[[125 107 118 117 112 130 129 141]
 [130 114 126 120 120 127 139 154]
 [140 124 124 118 146 122 119 123]
 [125 130 129 136 128 119 119 115]]
:
[[125 130 129 136 128 119 119 115]
 [125 107 118 117 112 130 129 141]
 [130 114 126 120 120 127 139 154]
 [140 124 124 118 146 122 119 123]]

[[124 134 120 128 123 126 122 124 126 114 139 140 133]
 [129 130 120 130 133 127 134 131 130 131 128 129 125]
 [129 129 121 130 135 128 135 132 129 134 126 127 124]
 [129 129 120 131 135 127 135 132 129 133 127 128 124]
 [129 128 122 131 135 128 135 132 129 134 126 127 124]
 [128 122 153 134 124 127 123 126 133 131 118 112 133]
 [125 132 118 127 124 127 124 125 124 117 138 140 130]]
:
[[125 132 118 127 124 127 124 125 124 117 138 140 130]
 [124 134 120 128 123 126 122 124 126 114 139 140 133]
 [129 130 120 130 133 127 134 131 130 131 128 129 125]
 [129 129 121 130 135 128 135 132 129 134 126 127 124]
 [129 129 120 131 135 127 135 132 129 133 127 128 124]
 [129 128 122 131 135 128 135 132 129 134 126 127 124]
 [128 122 153 134 124 127 123 126 133 131 118 112 133]]

[[123 137 125 114 136 134]
 [124 127 122 130 139 152]
 [131 144 137 113 124 114]
 [128 133 120 118 144 138]
 [129 114 139 156 103 131]
 [156 152 142 112 133  99]]
:
[[156 152 142 112 133  99]
 [123 137 125 114 136 134]
 [124 127 122 130 139 152]
 [131 144 137 113 124 114]
 [128 133 120 118 144 138]
 [129 114 139 156 103 131]]

[[106 134 129]
 [126 120 124]
 [132 112 116]
 [126 127 134]
 [103 135 129]
 [143 123 129]]
:
[[143 123 129]
 [106 134 129]
 [126 120 124]
 [132 112 116]
 [126 127 134]
 [103 135 129]]

[[143 130 133 118]
 [153 115 103 123]
 [124 126 133 107]]
:
[[124 126 133 107]
 [143 130 133 118]
 [153 115 103 123]]

[[110 121 109 110]
 [104 122 143 128]
 [131 100 158 134]]
:
[[131 100 158 134]
 [110 121 109 110]
 [104 122 143 128]]

[[135 138 121 128 128 122 133 130 130]
 [123 110 130 145 130 115 126 129 122]
 [134 132 124 144 137 117 125 134 124]
 [131 127 134 114 121 144 126 125 135]
 [130 113 125 142 127 109 123 135 131]
 [121 141 126 139 145 126 121 132 117]
 [110 116 126 134 128 116 131 126 121]
 [150 125 128 130 118 127 138 125 135]
 [104 118 134 132 135 130 121 125 117]]
:
[[104 118 134 132 135 130 121 125 117]
 [135 138 121 128 128 122 133 130 130]
 [123 110 130 145 130 115 126 129 122]
 [134 132 124 144 137 117 125 134 124]
 [131 127 134 114 121 144 126 125 135]
 [130 113 125 142 127 109 123 135 131]
 [121 141 126 139 145 126 121 132 117]
 [110 116 126 134 128 116 131 126 121]
 [150 125 128 130 118 127 138 125 135]]

[[137 127 142 132 122 127 132 135 149 117 138 127 129 127 126]
 [136 136 123 132 122 134 129 130 113 118 135 143 136 136 137]
 [134 136 119 105 130 125 120 126 117 144 124 132 118 144 122]]
:
[[134 136 119 105 130 125 120 126 117 144 124 132 118 144 122]
 [137 127 142 132 122 127 132 135 149 117 138 127 129 127 126]
 [136 136 123 132 122 134 129 130 113 118 135 143 136 136 137]]
---
[[141 136 123]
 [134 136 106]
 [141 136 123]
 [144 123 104]
 [144 123 104]]
:
[[136 123]
 [136 106]]

[[131 116 120]
 [125 136 104]
 [122 124 102]]
:
[[116 120]
 [136 104]]

[[133 123 117 117]
 [145 121 117 120]
 [130 114 127 122]
 [105 118 137 128]]
:
[[123 117]
 [121 117]]

[[125 140 124 106]
 [133 146 120 112]
 [120 119 127 151]
 [108 117 138 133]
 [108 119 138 121]]
:
[[140 124]
 [146 120]]

[[122 154 106]
 [137 118 130]
 [122 146 113]]
:
[[154 106]
 [118 130]]

[[117 128 103]
 [110 137 142]
 [140 135 120]
 [137 135 136]
 [146 117 124]]
:
[[128 103]
 [137 142]]
---
[[138 127 122 133 113 128 138]
 [108 126 118 126 118 128 137]
 [121 126 118 126 117 127 137]
 [138 124 117 127 121 125 136]
 [114 127 121 128 114 131 137]
 [155 127 121 127 115 130 137]
 [149 126 121 131 111 129 140]
 [151 126 120 130 113 128 139]
 [127 124 117 128 120 125 137]
 [127 127 122 133 112 129 138]]
:
[[127 122 133 113 128 138 138]
 [126 118 126 118 128 137 108]
 [126 118 126 117 127 137 121]
 [124 117 127 121 125 136 138]
 [127 121 128 114 131 137 114]
 [127 121 127 115 130 137 155]
 [126 121 131 111 129 140 149]
 [126 120 130 113 128 139 151]
 [124 117 128 120 125 137 127]
 [127 122 133 112 129 138 127]]

[[126 147 107 111 129]
 [132 116 108 116 130]
 [142 147 115 147 119]
 [137 131 131 106 129]
 [123 113 134 140 144]
 [139 132 117 106 146]
 [120 122 123 141 126]
 [114 133 146 141 139]
 [116 120 117 124 120]
 [120 133 132 131 130]
 [137 150 124 113 116]
 [122 113 145 118 124]]
:
[[147 107 111 129 126]
 [116 108 116 130 132]
 [147 115 147 119 142]
 [131 131 106 129 137]
 [113 134 140 144 123]
 [132 117 106 146 139]
 [122 123 141 126 120]
 [133 146 141 139 114]
 [120 117 124 120 116]
 [133 132 131 130 120]
 [150 124 113 116 137]
 [113 145 118 124 122]]

[[134 134 128 129 119 119]
 [143 123 118 139 116 116]
 [124 134 132 117 129 125]
 [139 131 126 136 118 121]
 [129 104 115 126 135 121]
 [130 124 130 119 134 126]
 [141 126 126 135 119 119]]
:
[[134 128 129 119 119 134]
 [123 118 139 116 116 143]
 [134 132 117 129 125 124]
 [131 126 136 118 121 139]
 [104 115 126 135 121 129]
 [124 130 119 134 126 130]
 [126 126 135 119 119 141]]

[[109 138 112 114 110 115]
 [113 153 118 110 115 119]]
:
[[138 112 114 110 115 109]
 [153 118 110 115 119 113]]

[[133 106 142 132]
 [152 136 117 141]
 [138 136 118 126]
 [146 122 142 131]
 [117 140 117 110]
 [141 147 115 114]
 [134 152 145 148]]
:
[[106 142 132 133]
 [136 117 141 152]
 [136 118 126 138]
 [122 142 131 146]
 [140 117 110 117]
 [147 115 114 141]
 [152 145 148 134]]

[[117 104 118 108 124 143 104 124]
 [125 127 130 136 128 122 128 121]
 [130 117 126 124 121 140 113 126]
 [138 149 131 132 143 119 146 138]
 [130 118 126 124 121 140 113 125]
 [124 129 130 136 131 121 130 121]
 [122 132 132 136 133 122 133 122]
 [129 136 134 138 126 119 143 136]
 [133 139 133 136 125 118 144 137]
 [122 132 132 137 133 122 135 123]
 [128 112 122 117 124 144 108 128]]
:
[[104 118 108 124 143 104 124 117]
 [127 130 136 128 122 128 121 125]
 [117 126 124 121 140 113 126 130]
 [149 131 132 143 119 146 138 138]
 [118 126 124 121 140 113 125 130]
 [129 130 136 131 121 130 121 124]
 [132 132 136 133 122 133 122 122]
 [136 134 138 126 119 143 136 129]
 [139 133 136 125 118 144 137 133]
 [132 132 137 133 122 135 123 122]
 [112 122 117 124 144 108 128 128]]

[[119 127 128]
 [106 126 114]
 [ 98 132 141]]
:
[[127 128 119]
 [126 114 106]
 [132 141  98]]

[[149 117 140 128 142 111 109 108 120 110 113 108 152 142]
 [118 116 104 134 148 145 103 149 107 117 122 141 148 112]
 [130 108 152 105 103 152 110 145 116 138 147 112 135 119]
 [108 111 112 110 139 150 122 105 147 147 106 135 127 114]
 [144 144 114 112 136 152 145 105 121 105 151 126 144 111]]
:
[[117 140 128 142 111 109 108 120 110 113 108 152 142 149]
 [116 104 134 148 145 103 149 107 117 122 141 148 112 118]
 [108 152 105 103 152 110 145 116 138 147 112 135 119 130]
 [111 112 110 139 150 122 105 147 147 106 135 127 114 108]
 [144 114 112 136 152 145 105 121 105 151 126 144 111 144]]

[[124 119 127 156 142 110 122 112 155 128 137]
 [109 119 131 149 147 156 142 109 155 124 118]]
:
[[119 127 156 142 110 122 112 155 128 137 124]
 [119 131 149 147 156 142 109 155 124 118 109]]
